Below are the code and all the weights of a small trained network. Each question names an input and a class and asks about switching units off, where a switched-off unit gives its printed mean instead of its output.

import numpy as np


def w(rows, s, z=0):
    codes = np.array(rows[::2]) - 128.0
    scale = np.full(codes.shape[1], s)
    scale[-1] = z or s
    return codes * scale


def f(y):
    return y / 2 * (1 + np.tanh(0.7978845608 * (y + 0.044715 * y**3)))


def log_softmax(a):
    a = a - a.max(-1, keepdims=True)
    return a - np.log(np.exp(a).sum(-1, keepdims=True))


def net(x, mask):
    res = np.array(x, float).reshape(1, 3) / 4 @ E
    y = f(res @ A[0][:, :-1].T + A[0][:, -1])
    res = res + np.where(mask, y, B[0][:, -1]) @ B[0][:, :-1]
    return log_softmax(res[-1] @ U[:, :-1].T + U[:, -1])


A, B = {}, {}
E = w([
[67,23,161,68],'x0',
[124,211,121,3],'x1',
[100,178,228,114],'x2',
],0.012)
A[0] = w([
[161,163,254,105,129],'N0',
[118,86,136,43,141],'N1',
[132,102,162,185,199],'N2',
[153,223,91,140,180],'N3',
[120,151,185,140,17],'N4',
[155,108,83,115,3],'N5',
[142,107,21,92,95],'N6',
[131,175,93,38,77],'N7',
],0.018,0.0043)
B[0] = w([
[44,155,106,122,253],'N0',
[125,33,149,109,226],'N1',
[133,85,15,101,223],'N2',
[102,18,157,85,246],'N3',
[118,121,164,253,167],'N4',
[102,122,165,224,152],'N5',
[26,181,146,135,208],'N6',
[195,141,29,181,238],'N7',
],0.023,0.014)
U = w([
[30,183,100,210,118],'0',
[186,126,10,201,122],'1',
[124,50,134,128,120],'2',
[120,120,89,103,245],'3',
[139,234,110,162,89],'4',
[184,161,169,129,73],'5',
],0.011,0.012)

Each question gives the input, the list of numbers given to net, and the class t.
The units are the neurons (one row each of A and B). Each row of codes is followed by its name. A weight is (code - 128) times the scale printed after its matrix; where a second scale follows, it is the last column's (A, B and U).
mask holds one flag per neuron, in row order. A switched-off neuron (its flag False) gives its mean, the last column of its row in B, instead of its output. The means were averaged over made-up inputs and are rounded, as every weight is.
A unit's drop is (log p(t) with every unit on - log p(t) with that unit switched off) / (log p(t) with every unit on - log p(t) with every unit switched off).
The circuit of an input: a set's keep is (log p(t) with only the set's units on - log p(t) with every unit switched off) / (log p(t) with every unit on - log p(t) with every unit switched off). Starting from all 8 units, units are removed one at a time, each time the one whose removal leaves the highest keep (on an exact tie, the one counted first), for as long as the keep stays at least 0.8.
units of the circuit, in order: the units of the circuit, biggest drop first
unit that matters most: the unit with the biggest drop
k most important neurons: the k neurons with the biggest drops, biggest first
drop of u: that unit's drop, to one decimal
input [-2,-7,6], class 1: 2 most important neurons : [N2; N6]
input [-7,-6,-2], class 2: unit that matters most : N7
input [7,-7,-2], class 1: 2 most important neurons : [N3; N2]
input [5,4,5], class 0: 4 most important neurons : [N0; N3; N2; N4]
input [-5,-4,-3], class 2: 2 most important neurons : [N7; N3]
input [0,3,4], class 0: 2 most important neurons : [N0; N2]
input [-1,-1,0], class 3: units of the circuit, in order : [N7; N1; N4; N6]
input [3,7,-7], class 0: 2 most important neurons : [N6; N2]
input [3,-1,4], class 0: 2 most important neurons : [N3; N0]
input [7,-7,1], class 1: 2 most important neurons : [N3; N2]
input [-6,3,4], class 2: 2 most important neurons : [N3; N6]
input [7,1,8], class 0: 3 most important neurons : [N0; N3; N4]
input [-5,-2,-4], class 2: 2 most important neurons : [N3; N0]
input [2,6,5], class 1: most important neuron : [N7]
input [5,5,-5], class 0: 4 most important neurons : [N6; N3; N2; N5]
input [4,1,-6], class 0: 2 most important neurons : [N6; N3]
input [-6,-2,-4], class 2: 2 most important neurons : [N3; N0]
input [-8,0,0], class 2: drop of N3 : 0.2
input [6,6,-3], class 1: drop of N3 : 1.2
input [-2,-3,-6], class 0: unit that matters most : N6
input [6,8,5], class 1: drop of N7 : 2.1
input [-3,6,4], class 1: drop of N5 : 0.0
